Here is a tiny trained network, its code and every weight. The questions are about switching its units off for an input and a target symbol, where a switched-off unit gives its printed mean instead of its output.

import numpy as np


def w(rows, s, z=0):
    codes = np.array(rows[::2]) - 128.0
    scale = np.full(codes.shape[1], s)
    scale[-1] = z or s
    return codes * scale


def norm(h):
    return h / np.sqrt((h * h).mean(-1, keepdims=True) + 1e-5)


def f(y):
    return y / 2 * (1 + np.tanh(0.7978845608 * (y + 0.044715 * y**3)))


def softmax(a):
    e = np.exp(a - a.max(-1, keepdims=True))
    return e / e.sum(-1, keepdims=True)


def log_softmax(a):
    a = a - a.max(-1, keepdims=True)
    return a - np.log(np.exp(a).sum(-1, keepdims=True))


def net(x, mask):
    ids = ['αβγεθψ'.index(c) for c in x.split()]
    T = len(ids)
    res = E[ids] + P[:T]
    r = norm(res)
    for j in range(2):
        rows = slice(3 * j, 3 * j + 3)
        q, k, v = (r @ M[0][rows].T for M in (Q, K, V))
        z = softmax(np.where(np.tri(T) > 0, q @ k.T / 3**0.5, -1e9)) @ v
        o = O[0][rows]
        res = res + np.where(mask[j], z, o[:, -1]) @ o[:, :-1]
    y = f(norm(res) @ A[0][:, :-1].T + A[0][:, -1])
    res = res + np.where(mask[2:6], y, B[0][:, -1]) @ B[0][:, :-1]
    return log_softmax(norm(res)[-1] @ U[:, :-1].T + U[:, -1])


Q, K, V, O, A, B = {}, {}, {}, {}, {}, {}
E = w([
[94,151,131,136,20],'α',
[135,200,169,152,91],'β',
[113,43,197,158,132],'γ',
[158,211,219,182,177],'ε',
[105,165,214,60,199],'θ',
[52,133,249,120,158],'ψ',
],0.014)
P = w([
[41,103,60,88,127],'0',
[120,241,84,193,83],'1',
[149,154,226,107,101],'2',
[108,209,151,215,132],'3',
[148,148,173,126,126],'4',
[125,189,135,174,154],'5',
[150,168,172,114,114],'6',
[83,179,122,254,181],'7',
[129,154,214,152,143],'8',
[80,246,139,102,192],'9',
[129,196,155,86,175],'10',
[59,235,107,252,190],'11',
[87,179,139,28,201],'12',
],0.0093)
Q[0] = w([
[84,59,100,52,190],'head 1',
[51,192,221,203,146],'head 1',
[79,199,130,176,215],'head 1',
[1,243,174,139,75],'head 2',
[152,231,239,87,84],'head 2',
[79,90,156,202,160],'head 2',
],0.0073)
K[0] = w([
[202,99,92,109,98],'head 1',
[47,70,75,57,224],'head 1',
[80,44,49,68,107],'head 1',
[120,132,172,23,150],'head 2',
[170,155,229,142,254],'head 2',
[68,87,84,72,101],'head 2',
],0.0083)
V[0] = w([
[69,1,119,95,188],'head 1',
[84,149,112,67,182],'head 1',
[106,195,244,135,170],'head 1',
[154,150,140,207,125],'head 2',
[173,112,66,43,162],'head 2',
[139,58,106,148,118],'head 2',
],0.011)
O[0] = w([
[65,177,160,54,19,122],'head 1',
[211,30,160,2,139,165],'head 1',
[59,123,218,88,213,249],'head 1',
[41,173,147,217,138,144],'head 2',
[199,167,139,127,93,33],'head 2',
[64,207,127,48,107,40],'head 2',
],0.0088,0.011)
A[0] = w([
[51,179,223,198,45,154],'neuron 1',
[210,101,146,187,172,2],'neuron 2',
[218,105,100,145,80,15],'neuron 3',
[167,85,254,115,174,232],'neuron 4',
],0.0089,0.0042)
B[0] = w([
[14,128,73,132,147,186],'neuron 1',
[2,160,139,71,139,132],'neuron 2',
[27,213,209,127,161,123],'neuron 3',
[164,247,68,68,186,255],'neuron 4',
],0.0086,0.014)
U = w([
[42,155,95,127,59,149],'α',
[81,114,239,144,175,201],'β',
[110,241,100,254,155,254],'γ',
[119,117,135,185,161,59],'ε',
[143,161,169,51,141,44],'θ',
[44,125,171,77,112,34],'ψ',
],0.008,0.0024)

Each question gives the input, a string of symbols that net reads in full, and the target symbol t.
The units are the heads (3 rows each of Q, K, V and O) and the neurons (one row each of A and B). Each row of codes is followed by its name. A weight is (code - 128) times the scale printed after its matrix; where a second scale follows, it is the last column's (O, A, B and U).
mask holds one flag per unit, heads first, then neurons. A switched-off unit (its flag False) gives its mean, the last column of its rows in O or B, instead of its output. The means were averaged over made-up inputs and are rounded, as every weight is.
A unit's drop is (log p(t) with every unit on - log p(t) with that unit switched off) / (log p(t) with every unit on - log p(t) with every unit switched off).
The circuit of an input: a set's keep is (log p(t) with only the set's units on - log p(t) with every unit switched off) / (log p(t) with every unit on - log p(t) with every unit switched off). Starting from all 6 units, units are removed one at a time, each time the one whose removal leaves the highest keep (on an exact tie, the one counted first), for as long as the keep stays at least 0.8.
circuit, biggest first: the units of the circuit, biggest drop first
k most important neurons: the k neurons with the biggest drops, biggest first
heads that matter: for each layer, one digit per head in row order, 1 if its drop is at least 0.15 and else 0, layers parted by /
drop when u is switched off: that unit's drop, to one decimal
input θ α γ, target θ: heads that matter	01
input θ ψ ψ ε α α ε ε, target θ: circuit, biggest first	head 1; neuron 4
input θ α α α, target θ: circuit, biggest first	head 2
input γ ε θ θ ε ε γ ε, target α: 2 most important neurons	neuron 1; neuron 4
input θ α α ε α α θ α α α α ε, target θ: circuit, biggest first	head 1; head 2
input θ γ θ γ, target θ: heads that matter	11
input θ ε α α ε β θ θ β θ ε β, target θ: heads that matter	11
input α ε ε, target γ: heads that matter	10
input θ θ α ε α α ε α β ψ, target θ: circuit, biggest first	head 1; head 2; neuron 4
input ψ β θ ε β ε θ α α, target θ: circuit, biggest first	head 2; neuron 4
input α α ε α α, target γ: drop when head 1 is switched off	0.5
input γ α α ε α γ ε α ψ ψ ε α, target α: drop when head 1 is switched off	0.6
input γ γ α β, target α: drop when head 1 is switched off	0.6
input α α α α ε α γ, target γ: circuit, biggest first	head 1
input θ ε α ε ψ β, target θ: circuit, biggest first	head 1; head 2
